Below are the code and all the weights of a small trained network. Each question names an input and a target symbol and asks about switching units off, where a switched-off unit gives its printed mean instead of its output.

import numpy as np


def w(rows, s, z=0):
    codes = np.array(rows[::2]) - 128.0
    scale = np.full(codes.shape[1], s)
    scale[-1] = z or s
    return codes * scale


def f(y):
    return y / 2 * (1 + np.tanh(0.7978845608 * (y + 0.044715 * y**3)))


def softmax(a):
    e = np.exp(a - a.max(-1, keepdims=True))
    return e / e.sum(-1, keepdims=True)


def log_softmax(a):
    a = a - a.max(-1, keepdims=True)
    return a - np.log(np.exp(a).sum(-1, keepdims=True))


def net(x, mask):
    ids = ['αγεζθλξτφψ'.index(c) for c in x.split()]
    T = len(ids)
    res = E[ids] + P[:T]
    u = 0
    for l in range(2):
        r = res
        for j in range(2):
            rows = slice(4 * j, 4 * j + 4)
            q, k, v = (r @ M[l][rows].T for M in (Q, K, V))
            z = softmax(np.where(np.tri(T) > 0, q @ k.T / 4**0.5, -1e9)) @ v
            o = O[l][rows]
            res = res + np.where(mask[u + j], z, o[:, -1]) @ o[:, :-1]
        u += 2
        y = f(res @ A[l][:, :-1].T + A[l][:, -1])
        res = res + np.where(mask[u : u + 4], y, B[l][:, -1]) @ B[l][:, :-1]
        u += 4
    return log_softmax(res[-1] @ U[:, :-1].T + U[:, -1])


Q, K, V, O, A, B = {}, {}, {}, {}, {}, {}
E = w([
[123,26,228,222,201,186,84],'α',
[20,206,186,46,179,182,26],'γ',
[114,206,160,152,3,156,6],'ε',
[230,40,188,20,169,138,44],'ζ',
[29,85,183,68,76,12,215],'θ',
[169,59,89,177,14,178,121],'λ',
[111,178,87,29,24,129,211],'ξ',
[120,81,8,182,197,51,79],'τ',
[16,119,34,221,172,222,153],'φ',
[222,209,187,175,170,48,129],'ψ',
],0.0052)
P = w([
[102,202,161,108,6,103,169],'0',
[11,53,47,31,92,98,4],'1',
[95,77,97,68,132,116,42],'2',
[76,76,83,95,102,81,59],'3',
[79,74,96,92,73,75,51],'4',
[82,81,112,100,83,55,67],'5',
[101,98,117,105,42,61,70],'6',
[123,107,131,96,30,37,101],'7',
[66,68,120,88,72,61,62],'8',
],0.0035)
Q[0] = w([
[25,92,175,172,124,190,52],'L0H1',
[4,114,126,143,88,103,61],'L0H1',
[16,85,167,158,107,125,56],'L0H1',
[40,154,58,73,16,2,28],'L0H1',
[38,96,159,111,99,43,213],'L0H2',
[213,215,108,168,174,230,121],'L0H2',
[30,13,157,49,73,51,27],'L0H2',
[250,178,108,140,240,231,182],'L0H2',
],0.0045)
K[0] = w([
[135,208,122,15,7,34,231],'L0H1',
[225,182,169,87,34,96,214],'L0H1',
[210,219,120,62,19,79,229],'L0H1',
[253,198,191,248,103,129,194],'L0H1',
[235,174,126,206,103,225,64],'L0H2',
[23,34,144,40,179,79,107],'L0H2',
[239,232,111,221,45,54,211],'L0H2',
[10,65,100,61,141,94,55],'L0H2',
],0.0044)
V[0] = w([
[235,56,14,243,246,188,161],'L0H1',
[11,162,20,26,43,90,20],'L0H1',
[227,35,23,149,194,207,45],'L0H1',
[235,80,77,137,19,21,215],'L0H1',
[209,231,213,184,43,231,79],'L0H2',
[46,222,23,249,184,215,160],'L0H2',
[152,48,253,25,250,67,186],'L0H2',
[211,170,243,100,137,234,67],'L0H2',
],0.0045)
O[0] = w([
[157,155,128,12,157,234,195,2],'L0H1',
[21,112,49,172,76,84,29,252],'L0H1',
[129,54,85,26,98,253,153,69],'L0H1',
[250,232,10,234,112,227,143,130],'L0H1',
[95,71,252,237,75,237,183,104],'L0H2',
[11,232,228,36,160,203,125,83],'L0H2',
[248,36,144,38,159,9,230,106],'L0H2',
[148,8,227,162,78,177,205,98],'L0H2',
],0.0044,0.0041)
A[0] = w([
[68,15,240,208,145,40,37,254],'L0N1',
[192,203,75,252,141,15,49,223],'L0N2',
[126,17,29,5,46,99,16,253],'L0N3',
[152,7,69,255,40,170,90,195],'L0N4',
],0.0042,0.0035)
B[0] = w([
[122,51,176,212,134,40,17,255],'L0N1',
[202,218,110,235,172,32,120,234],'L0N2',
[176,90,22,85,53,102,43,250],'L0N3',
[226,45,68,254,52,207,170,188],'L0N4',
],0.0042,0.0079)
Q[1] = w([
[234,98,238,17,220,230,252],'L1H1',
[67,205,223,18,216,253,253],'L1H1',
[126,192,239,3,192,242,246],'L1H1',
[20,158,16,230,60,44,8],'L1H1',
[200,120,227,29,236,243,238],'L1H2',
[146,120,218,52,215,249,198],'L1H2',
[73,120,161,86,186,193,122],'L1H2',
[131,133,36,235,18,25,33],'L1H2',
],0.0046)
K[1] = w([
[144,157,12,40,146,118,13],'L1H1',
[212,114,21,53,176,60,20],'L1H1',
[202,110,19,37,185,92,16],'L1H1',
[121,117,253,223,99,119,251],'L1H1',
[35,118,107,157,190,201,35],'L1H2',
[46,104,95,125,187,212,29],'L1H2',
[89,89,84,118,128,187,63],'L1H2',
[200,141,157,98,106,55,223],'L1H2',
],0.0043)
V[1] = w([
[169,13,18,52,138,146,106],'L1H1',
[201,31,226,181,164,82,181],'L1H1',
[61,102,218,39,228,75,135],'L1H1',
[46,79,94,161,110,81,3],'L1H1',
[249,152,149,144,208,32,141],'L1H2',
[22,224,167,79,130,122,209],'L1H2',
[80,245,114,167,244,42,76],'L1H2',
[2,95,40,93,25,202,192],'L1H2',
],0.0044)
O[1] = w([
[102,106,182,27,156,85,13,58],'L1H1',
[223,211,156,175,66,223,53,153],'L1H1',
[149,67,227,231,99,103,80,61],'L1H1',
[40,119,168,147,248,191,105,255],'L1H1',
[240,156,205,69,191,124,226,194],'L1H2',
[140,188,175,219,81,26,76,30],'L1H2',
[96,228,218,99,184,85,194,203],'L1H2',
[75,151,29,185,75,119,2,50],'L1H2',
],0.0043,0.0088)
A[1] = w([
[3,31,62,123,61,158,91,63],'L1N1',
[181,46,108,176,92,22,201,191],'L1N2',
[135,243,51,71,104,38,141,252],'L1N3',
[229,161,65,112,135,193,208,219],'L1N4',
],0.0047,0.0023)
B[1] = w([
[21,43,223,92,51,168,228,237],'L1N1',
[159,14,152,185,72,3,214,252],'L1N2',
[125,251,79,69,46,48,47,255],'L1N3',
[159,130,47,52,120,217,252,198],'L1N4',
],0.0043,0.0034)
U = w([
[103,45,205,247,222,180,117,81],'α',
[56,210,210,27,186,154,18,253],'γ',
[211,208,171,222,1,161,15,140],'ε',
[218,33,157,11,160,173,71,158],'ζ',
[33,63,231,101,56,6,197,131],'θ',
[187,61,119,118,51,179,245,95],'λ',
[101,204,62,10,54,158,159,142],'ξ',
[175,159,8,192,196,41,92,23],'τ',
[27,154,51,182,222,253,223,114],'φ',
[184,185,203,84,240,131,207,123],'ψ',
],0.0047,0.0034)

Each question gives the input, a string of symbols that net reads in full, and the target symbol t.
The units are the heads (4 rows each of Q, K, V and O) and the neurons (one row each of A and B). Each row of codes is followed by its name. A weight is (code - 128) times the scale printed after its matrix; where a second scale follows, it is the last column's (O, A, B and U).
mask holds one flag per unit, layer by layer, with each layer's heads first. A switched-off unit (its flag False) gives its mean, the last column of its rows in O or B, instead of its output. The means were averaged over made-up inputs and are rounded, as every weight is.
A unit's drop is (log p(t) with every unit on - log p(t) with that unit switched off) / (log p(t) with every unit on - log p(t) with every unit switched off).
The circuit of an input: a set's keep is (log p(t) with only the set's units on - log p(t) with every unit switched off) / (log p(t) with every unit on - log p(t) with every unit switched off). Starting from all 12 units, units are removed one at a time, each time the one whose removal leaves the highest keep (on an exact tie, the one counted first), for as long as the keep stays at least 0.8.
circuit, biggest first: the units of the circuit, biggest drop first
unit that matters most: the unit with the biggest drop
top k neurons: the k neurons with the biggest drops, biggest first
k most important neurons of layer l: the k neurons of layer l with the biggest drops, biggest first
which heads matter: for each layer, one digit per head in row order, 1 if its drop is at least 0.15 and else 0, layers parted by /
input θ θ ξ γ φ, target ψ: circuit, biggest first : (L1H2 L0H1 L0N2 L0H2)
input τ θ θ θ θ ζ γ θ ε, target τ: which heads matter : 11 / 00
input θ ζ τ λ θ, target ψ: unit that matters most : L0H1
input θ ξ θ γ, target ψ: which heads matter : 11 / 01
input α ξ φ ξ λ γ φ, target ε: which heads matter : 11 / 11
input θ ψ ζ θ φ γ θ ψ, target ψ: circuit, biggest first : (L1H2 L0H1 L0N2 L0H2)
input θ φ λ ξ γ θ φ ζ ψ, target ψ: which heads matter : 11 / 01
input γ ξ φ ζ γ γ ε α, target α: which heads matter : 11 / 10
input φ α ζ γ ψ, target θ: circuit, biggest first : (L1H1 L0H2 L1N2 L0N1)
input ψ ζ ξ γ γ ξ, target λ: 2 most important neurons of layer 1 : (L1N4 L1N2)
input φ γ α, target θ: top 3 neurons : (L1N1 L0N1 L0N2)
input ξ α φ ξ, target ξ: which heads matter : 10 / 10
input ε γ φ, target φ: which heads matter : 01 / 10
input γ θ λ λ, target α: unit that matters most : L1H1
input λ θ ζ ξ ξ γ τ γ, target ξ: which heads matter : 11 / 10
input ξ ξ θ α α, target τ: 2 most important neurons of layer 0 : (L0N1 L0N2)
input θ α τ, target ψ: circuit, biggest first : (L0H1 L1H2 L0N2 L0H2)
input ε θ ε τ ξ, target φ: 2 most important neurons of layer 0 : (L0N1 L0N2)
input ζ φ φ ε, target ζ: circuit, biggest first : (L1H2 L0H2 L1H1 L0H1)
input φ γ ζ, target θ: unit that matters most : L1H1
input τ θ γ α γ τ θ γ, target γ: top 2 neurons : (L0N4 L1N2)
input τ θ θ θ, target τ: circuit, biggest first : (L0H2 L0H1 L1N1)
